Below is a small trained network, with its code and all its weights. Each question gives an input and a target symbol and asks what happens when units are switched off, that is, made to give their printed mean instead of their output.

import numpy as np


def w(rows, s, z=0):
    codes = np.array(rows[::2]) - 128.0
    scale = np.full(codes.shape[1], s)
    scale[-1] = z or s
    return codes * scale


def norm(h):
    return h / np.sqrt((h * h).mean(-1, keepdims=True) + 1e-5)


def f(y):
    return y / 2 * (1 + np.tanh(0.7978845608 * (y + 0.044715 * y**3)))


def softmax(a):
    e = np.exp(a - a.max(-1, keepdims=True))
    return e / e.sum(-1, keepdims=True)


def log_softmax(a):
    a = a - a.max(-1, keepdims=True)
    return a - np.log(np.exp(a).sum(-1, keepdims=True))


def net(x, mask):
    ids = ['ΠΣβζθλτψ'.index(c) for c in x.split()]
    T = len(ids)
    res = E[ids] + P[:T]
    u = 0
    for l in range(3):
        r = norm(res)
        for j in range(2):
            rows = slice(2 * j, 2 * j + 2)
            q, k, v = (r @ M[l][rows].T for M in (Q, K, V))
            z = softmax(np.where(np.tri(T) > 0, q @ k.T / 2**0.5, -1e9)) @ v
            o = O[l][rows]
            res = res + np.where(mask[u + j], z, o[:, -1]) @ o[:, :-1]
        u += 2
        y = f(norm(res) @ A[l][:, :-1].T + A[l][:, -1])
        res = res + np.where(mask[u : u + 4], y, B[l][:, -1]) @ B[l][:, :-1]
        u += 4
    return log_softmax(norm(res)[-1] @ U[:, :-1].T + U[:, -1])


Q, K, V, O, A, B = {}, {}, {}, {}, {}, {}
E = w([
[116,205,116],'Π',
[250,143,211],'Σ',
[67,123,79],'β',
[165,73,132],'ζ',
[136,124,117],'θ',
[135,130,146],'λ',
[130,121,145],'τ',
[185,81,134],'ψ',
],0.022)
P = w([
[121,82,164],'0',
[105,254,135],'1',
[152,157,210],'2',
[159,99,186],'3',
[169,132,180],'4',
[190,119,126],'5',
[175,135,157],'6',
],0.009)
Q[0] = w([
[86,6,123],'0.h0',
[44,150,89],'0.h0',
[113,166,153],'0.h1',
[79,59,148],'0.h1',
],0.025)
K[0] = w([
[142,253,77],'0.h0',
[33,144,50],'0.h0',
[163,81,157],'0.h1',
[121,171,118],'0.h1',
],0.02)
V[0] = w([
[91,178,4],'0.h0',
[219,207,130],'0.h0',
[146,149,158],'0.h1',
[137,230,108],'0.h1',
],0.0038)
O[0] = w([
[64,254,13,4],'0.h0',
[117,229,114,162],'0.h0',
[148,125,147,145],'0.h1',
[175,204,47,109],'0.h1',
],0.0051,0.0039)
A[0] = w([
[26,106,49,35],'0.n0',
[4,117,113,53],'0.n1',
[54,170,116,252],'0.n2',
[91,138,100,129],'0.n3',
],0.02,0.0032)
B[0] = w([
[194,252,170,208],'0.n0',
[164,236,191,187],'0.n1',
[191,72,52,254],'0.n2',
[143,175,68,141],'0.n3',
],0.016,0.0033)
Q[1] = w([
[253,148,132],'1.h0',
[70,180,148],'1.h0',
[105,148,110],'1.h1',
[97,163,45],'1.h1',
],0.031)
K[1] = w([
[128,67,255],'1.h0',
[105,121,29],'1.h0',
[78,142,55],'1.h1',
[91,160,53],'1.h1',
],0.024)
V[1] = w([
[82,79,57],'1.h0',
[96,162,10],'1.h0',
[29,113,183],'1.h1',
[57,117,178],'1.h1',
],0.013)
O[1] = w([
[148,48,132,67],'1.h0',
[250,27,164,6],'1.h0',
[185,85,74,105],'1.h1',
[175,93,80,118],'1.h1',
],0.011,0.018)
A[1] = w([
[129,151,214,205],'1.n0',
[119,105,102,2],'1.n1',
[255,94,198,195],'1.n2',
[203,139,243,123],'1.n3',
],0.027,0.0023)
B[1] = w([
[131,142,68,254],'1.n0',
[153,133,117,118],'1.n1',
[133,89,253,160],'1.n2',
[200,216,117,186],'1.n3',
],0.033,0.0067)
Q[2] = w([
[9,128,83],'2.h0',
[158,141,96],'2.h0',
[82,159,121],'2.h1',
[87,253,76],'2.h1',
],0.038)
K[2] = w([
[143,3,183],'2.h0',
[162,138,151],'2.h0',
[155,68,131],'2.h1',
[127,12,199],'2.h1',
],0.03)
V[2] = w([
[154,169,210],'2.h0',
[6,27,228],'2.h0',
[51,241,184],'2.h1',
[118,121,40],'2.h1',
],0.025)
O[2] = w([
[153,108,216,32],'2.h0',
[197,5,118,2],'2.h0',
[33,77,160,158],'2.h1',
[113,117,59,252],'2.h1',
],0.024,0.0072)
A[2] = w([
[187,107,196,114],'2.n0',
[191,252,151,254],'2.n1',
[194,153,89,205],'2.n2',
[72,99,182,46],'2.n3',
],0.035,0.002)
B[2] = w([
[205,147,172,168],'2.n0',
[251,230,82,249],'2.n1',
[136,201,195,195],'2.n2',
[162,121,217,180],'2.n3',
],0.032,0.018)
U = w([
[184,179,101,224],'Π',
[98,192,205,49],'Σ',
[39,123,214,153],'β',
[128,36,82,245],'ζ',
[49,117,59,114],'θ',
[226,52,114,28],'λ',
[90,42,180,253],'τ',
[188,105,253,39],'ψ',
],0.018,0.0023)

Each question gives the input, a string of symbols that net reads in full, and the target symbol t.
The units are the heads (2 rows each of Q, K, V and O) and the neurons (one row each of A and B). Each row of codes is followed by its name. A weight is (code - 128) times the scale printed after its matrix; where a second scale follows, it is the last column's (O, A, B and U).
mask holds one flag per unit, layer by layer, with each layer's heads first. A switched-off unit (its flag False) gives its mean, the last column of its rows in O or B, instead of its output. The means were averaged over made-up inputs and are rounded, as every weight is.
A unit's drop is (log p(t) with every unit on - log p(t) with that unit switched off) / (log p(t) with every unit on - log p(t) with every unit switched off).
The circuit of an input: a set's keep is (log p(t) with only the set's units on - log p(t) with every unit switched off) / (log p(t) with every unit on - log p(t) with every unit switched off). Starting from the 12 units with the biggest drops (on a tie, the unit counted first), units are removed one at a time, each time the one whose removal leaves the highest keep (on an exact tie, the one counted first), for as long as the keep stays at least 0.8.
circuit, biggest first: the units of the circuit, biggest drop first
unit that matters most: the unit with the biggest drop
k most important neurons: the k neurons with the biggest drops, biggest first
top k neurons in layer l: the k neurons of layer l with the biggest drops, biggest first
which heads matter: for each layer, one digit per head in row order, 1 if its drop is at least 0.15 and else 0, layers parted by /
drop when u is switched off: that unit's drop, to one decimal
input Σ ψ λ, target β: circuit, biggest first	(2.h1 2.n1)
input β λ Π Π ψ, target Σ: circuit, biggest first	(2.h1)
input ψ θ Π Π ψ, target θ: 2 most important neurons	(1.n3 0.n2)
input λ Π ζ ψ, target τ: 3 most important neurons	(1.n0 1.n3 2.n1)
input ψ θ Π Π ψ τ τ, target θ: top 3 neurons in layer 0	(0.n2 0.n0 0.n1)
input ψ θ τ, target θ: 2 most important neurons	(1.n3 1.n2)
input ψ θ Σ β ζ θ, target θ: 3 most important neurons	(1.n3 0.n2 0.n0)
input Π Π Σ ζ β Π Π, target ψ: which heads matter	00 / 10 / 10
input β Σ θ τ τ θ, target Σ: 2 most important neurons	(1.n2 0.n2)
input τ τ θ, target ζ: 4 most important neurons	(1.n3 0.n0 0.n1 1.n0)
input ζ Σ θ, target λ: 2 most important neurons	(0.n0 1.n0)
input Π θ Π, target ψ: which heads matter	10 / 10 / 00
input β ψ Π ζ, target Σ: 2 most important neurons	(1.n2 1.n0)
input β θ θ Π, target Σ: 2 most important neurons	(1.n2 0.n0)
input λ θ Π θ Π, target τ: unit that matters most	1.n0
input ζ ψ Π, target λ: 3 most important neurons	(0.n0 1.n0 0.n1)
input Σ Π τ τ, target β: 2 most important neurons	(0.n2 2.n1)
input Π ψ ψ θ, target ψ: 2 most important neurons	(1.n2 0.n2)
input ζ θ θ ζ Π, target λ: 4 most important neurons	(0.n0 0.n1 1.n0 1.n3)
input Π θ Π θ θ Σ ζ, target ψ: unit that matters most	1.h0
input τ Π Σ Π ζ, target ζ: drop when 1.n3 is switched off	1.0
input ψ θ ζ β λ, target θ: drop when 2.h1 is switched off	0.1
input Π λ ψ λ ψ τ, target ψ: drop when 2.h0 is switched off	0.7
input τ β β ψ, target ζ: top 3 neurons in layer 1	(1.n3 1.n0 1.n2)
